[ 4.11 -6.31 -0.46 -0.52  1.22  3.04  1.99 -1.11 -0.83 -1.81 -4.23 -4.18
 -2.95 -2.32  0.95  0.87  5.63 -5.82  1.89 -7.85  0.10  2.20  0.26 -1.84
  5.50 -1.97 -1.17  1.54 -3.69  1.24 -0.20  2.47  0.65 -0.82 -3.30  4.48
  7.02  1.71  2.29  0.07  3.02 -6.19 -5.74  9.04  2.72  0.58  4.42 -0.48
  8.70 -1.03  0.14  0.91  3.97 -6.73  0.11  4.15  1.32 -1.31] = Mov
[-0.12 -2.57  1.82 -1.49 -3.00  3.22  0.33  3.19  0.26 -2.69  0.67  2.47
  1.57 -1.36 -1.30 -4.12 -0.78  4.43 -1.75  2.63 -3.14 -5.78  5.53  3.66
 -1.62  4.81  2.82 -2.47  1.87 -3.33  0.54 -2.40 -3.28 -1.02  5.28  3.54
 -4.25  5.20  5.16 -0.99 -2.90 -1.34  4.12 -6.31 -0.87 -2.85 -2.79 -6.35
  2.88 -3.39 -0.56  4.80 -1.80  2.01  3.32  3.16  2.22  6.47] = vov
[ 0.20  1.07 -3.17  3.88  3.49 -0.04 -0.22 -1.21  2.04  3.28  4.64 -1.52
  4.13 -1.24  1.10 -1.70  0.03  3.89  5.95  4.30 -0.15 -0.61 -0.64 -0.16
 -2.56  3.22 -5.58 -1.22  0.97 -1.62 -1.98  3.84  0.18  2.22 -3.82  0.86
 -1.30 -0.81  5.66  4.21  1.53  5.88  1.81 -1.10 -0.44  3.87 -4.20  2.43
  8.37  2.06  1.84 -5.02 -2.12 -0.08 -0.83  1.64 -2.99 -1.31] = pafo
[-1.14  1.57 -5.44 -7.80 -1.16  3.64 -3.01 -0.28  7.23 -3.64  3.28 -0.03
 -1.85  0.29  1.90 -2.27 -3.02 -3.97 -0.18 -2.72  0.94  2.19  2.95 -1.16
  0.37  7.54 -1.99 -1.77 -0.43  2.10  3.35 -2.41 -2.88 -1.68 -3.09 -0.59
 -5.23  2.13  3.82  0.35 -3.40 -2.30 -2.22 -0.49 -3.30 -5.33  0.33  1.73
  6.50 -3.69 -1.17  0.20 -0.57 -3.84  2.64 -5.91 -3.75 -2.47] = tafi
[-0.97 -4.34  6.35 -2.15 -3.53  0.37 -3.11  0.83  4.07  2.23  0.48 -0.05
  1.01 -1.24  2.59 -0.70  1.33 -1.21 -0.99  0.97  4.43  1.67  1.70  3.44
  3.71  3.30  0.19 -2.70  1.65  1.95  0.07 -0.07  0.89 -0.69  4.17 -1.13
  2.20  6.55  4.76 -1.93  3.24  0.36  2.14  2.21  0.38  1.74 -0.74 -3.02
 -3.31 -1.72 -0.12  7.69  1.37 -1.39 -2.69  5.50 -0.95  3.06] = luvi
which: [ 0.19 -2.70  1.65  1.95  0.07 -0.07  0.89 -0.69  4.17]
luvi
which: [-1.62  4.81  2.82 -2.47  1.87 -3.33  0.54]
vov
which: [ 4.12 -6.31]
vov

[-3.95  2.51 -5.57  0.54  3.11 -2.70 -1.23 -3.48  1.41  1.44  0.66 -0.37
  3.79 -0.97 -2.09  8.30  0.70 -3.80 -2.15  0.21 -3.43 -7.36  0.73 -2.51
  0.77  3.10 -3.89 -2.70 -0.52  0.19 -2.25 -3.41  0.44 -5.32 -5.30 -0.09
 -1.48] : Zuga
[ 2.55  4.45 -3.21 -5.55 -3.73 -4.37  3.91  3.54 -0.21  4.77  1.35  2.37
 -2.27  3.72 -1.78  1.97  1.68  2.86 -2.40  1.67 -4.71  2.37  2.43  1.06
  1.09  3.09  1.14  5.90  3.80  1.85 -0.79 -0.94  0.08 -1.68 -1.77  2.70
  6.55] : Likat
[ 2.81  6.59 -4.06 -3.00 -3.51 -8.82  3.82 -0.64 -0.11  5.07  2.92  1.65
  2.03  2.33 -2.45  4.67 -1.71  0.91 -3.24 -0.68 -1.69  5.39  6.51  1.26
 -1.30 -0.99  0.45 -0.76  1.39 -3.67 -2.17  1.62 -1.59 -1.03  0.18  2.36
  4.04] : talo
[-3.20  1.88 -5.95  0.64  6.78  0.56  1.45  0.35  0.83  3.09  3.96  2.57
  4.02  3.77 -5.28  3.01  2.87 -1.25  0.80 -0.88 -5.07 -5.69  0.33 -4.63
 -1.48  4.92 -3.03  1.49  1.23  1.27  0.78 -3.16  2.18  0.72 -4.74  0.93
  2.92] : sove
[ 0.72 -2.51  0.77  0.43  8.05  0.08 -2.74 -2.69 -0.48  3.63  0.11  4.01
  8.17 -0.41 -6.52 -0.02  0.15 -1.50  0.32  0.24 -3.44 -5.06  1.39 -1.71
 -0.83 -0.97 -3.38  2.15  3.01 -0.99  0.65 -3.80  3.54  0.43 -4.04  4.04
  0.87] : Kisu
[-0.29  5.91 -3.66 -0.21  6.18  0.26  3.28  1.99  0.70  3.61  3.96  3.20
  2.79  6.05 -7.92  2.44  2.98  0.53  1.07 -0.20 -5.26 -3.03  1.40 -2.83
 -2.42  5.39 -1.96  2.98  1.90  0.97  1.41 -2.33  1.93  2.49 -3.64  0.96
  4.49] : zef
[-1.25  2.31  0.77  0.37  5.74 -0.45 -5.28 -2.81 -1.06  0.76 -3.21  6.20
  5.81 -2.08  0.20 -3.86 -2.18 -0.09  0.17  2.40 -0.95 -3.22  3.02  3.06
 -0.07 -1.94 -2.63  6.06  5.26 -3.92  1.24 -3.54  3.48  0.47 -0.40  5.67
 -0.27] : rik
[-0.04  6.40 -5.04  3.71  0.49 -5.81  0.12 -3.14  0.98  0.50  1.24  3.59
  0.37  1.39  6.18  2.62 -3.94 -1.11 -0.81  0.53  1.39  0.47  7.51 -1.02
 -3.29  0.46 -3.47 -1.02  0.92 -6.78 -0.41  1.04 -1.04  0.05  3.51  0.10
 -2.33] : tuf
[-3.63  2.73 -5.84  1.01  4.28  0.16  0.53 -0.19  1.68  1.17  1.20  0.60
  0.20  2.61 -0.65  7.66  2.82 -2.27 -0.84  0.18 -4.95 -7.84 -0.43 -6.61
 -0.15  6.97 -4.05  0.55  0.05  2.02 -0.52 -3.57  0.91 -2.91 -4.51 -1.28
  0.33] : nugi
[-4.13  0.56 -3.11  0.53  7.65  0.27  0.01 -1.70  0.37  1.24  3.59  1.39
  0.50  0.98 -6.86  2.37  1.76 -2.65 -0.12 -0.60 -4.55 -6.28  0.22 -2.74
 -0.84  2.71 -3.99  0.81  1.42  0.04  0.16 -3.80  2.75 -0.32 -5.16  2.03
  1.26] : salol
which: [-6.78 -0.41  1.04 -1.04  0.05  3.51  0.10 -2.33]
tuf
which: [0.98 0.50 1.24 3.59 0.37 1.39]
tuf
which: [ 0.73 -2.51  0.77]
Zuga
which: [ 0.78 -3.16  2.18  0.72]
sove

[ 4.29 -5.34  3.43  5.21  4.28  7.30 -7.30  6.71  3.24 -1.66  3.32 -2.75
 -1.70 -4.46  2.39  7.12 -1.72 -4.19 -3.55  1.44 -7.30]  Vudu
[-2.02  1.42  0.59 -5.88 -6.62 -2.69 -4.78 -1.86 -2.08 -3.04  4.07 -1.97
  2.40  6.97  5.22  2.60 -5.66  7.35 -4.21  6.93  5.81]  lav
[-5.72  4.67 -3.42  2.53 -1.29 -2.00 -6.45 -5.97 -4.03  3.77  5.41 -3.73
  0.21 -0.02  2.66 -4.13 -3.06 -1.27  5.80  4.12  5.53]  Mep
[ 4.29 -5.34  0.43  5.13  6.87  1.23  2.71 -2.08 -6.60 -7.00  4.91 -4.12
  6.44 -1.36 -5.60  5.92  4.17 -2.00  1.45  6.08  1.62]  vume
[-4.16 -1.57 -5.34 -0.09  3.20 -3.53 -2.22  0.27 -4.33 -4.62 -1.77 -0.56
  5.85  3.89  3.94 -2.38  0.44 -2.10  4.54  2.19  1.07]  libif
[ 0.18  4.46 -7.45  5.73  5.53 -1.83 -4.97 -1.79 -5.17  1.11  2.26 -1.81
 -3.30 -4.16 -1.57 -5.34 -0.09  3.20 -3.54 -4.61  5.04]  Mek
[ 5.09  3.65  0.13  2.73 -5.34  4.69  5.45  6.30 -7.43 -5.53  4.09  6.41
  5.37 -2.67  5.12 -4.31 -0.20  7.49 -1.98  7.35 -4.16]  buvor
[ 7.08  4.01 -4.11 -2.13  3.57 -3.62  1.90 -7.41 -1.19  7.54 -2.70  0.60
 -2.79  6.46  6.86 -1.03 -1.40  6.76  5.04  1.54  5.77]  zedoz
which: [ 4.29 -5.34  3.43  5.21  4.28  7.30 -7.30  6.71  3.24 -1.66  3.32 -2.75
 -1.70 -4.46  2.39  7.12 -1.72 -4.19 -3.55  1.44 -7.30]
Vudu
which: [-4.16 -1.57 -5.34 -0.09  3.20 -3.54]
Mek
which: [-2.02  1.42  0.59]
lav
which: [-4.03  3.77  5.41 -3.73  0.21]
Mep
which: [6.41 5.37]
buvor
which: [ 3.94 -2.38  0.44 -2.10  4.54  2.19]
libif
which: [-3.55  1.44 -7.30]
Vudu

[-1.14 -3.28  0.19 -5.87 -1.35 -6.70 -3.19 -7.77  6.96 -5.06 -1.94]  mer
[ 0.04 -2.81  0.67 -8.34  0.14 -6.81 -4.13 -6.82  7.44 -7.50 -1.83]  gevos
[-0.20 -0.65  0.44 -5.87 -6.70 -1.35 -3.93 -6.26  7.32 -6.57 -2.86]  luga
which: [-5.87 -1.35 -6.70]
mer
which: [-6.26  7.32 -6.57]
luga

[-9.82 -2.30 -1.22  0.49  0.15  0.54] -> lobi
[-9.82 -2.30 -1.22  0.49  0.15  1.54] -> Sedo
[ 4.08 -2.30  0.49 -1.22 -5.81  0.53] -> vimab
[ 8.85 -0.37 -1.57  0.04  0.05  3.25] -> fid
[-3.66  0.27 -0.46  0.44 -0.96 -0.21] -> Fezu
[-9.82 -1.22 -2.30 -0.53  3.07  0.52] -> sot
which: [-9.82 -2.30 -1.22  0.49  0.15  1.54]
Sedo
which: [-9.82 -2.30 -1.22  0.49  0.15  0.54]
lobi

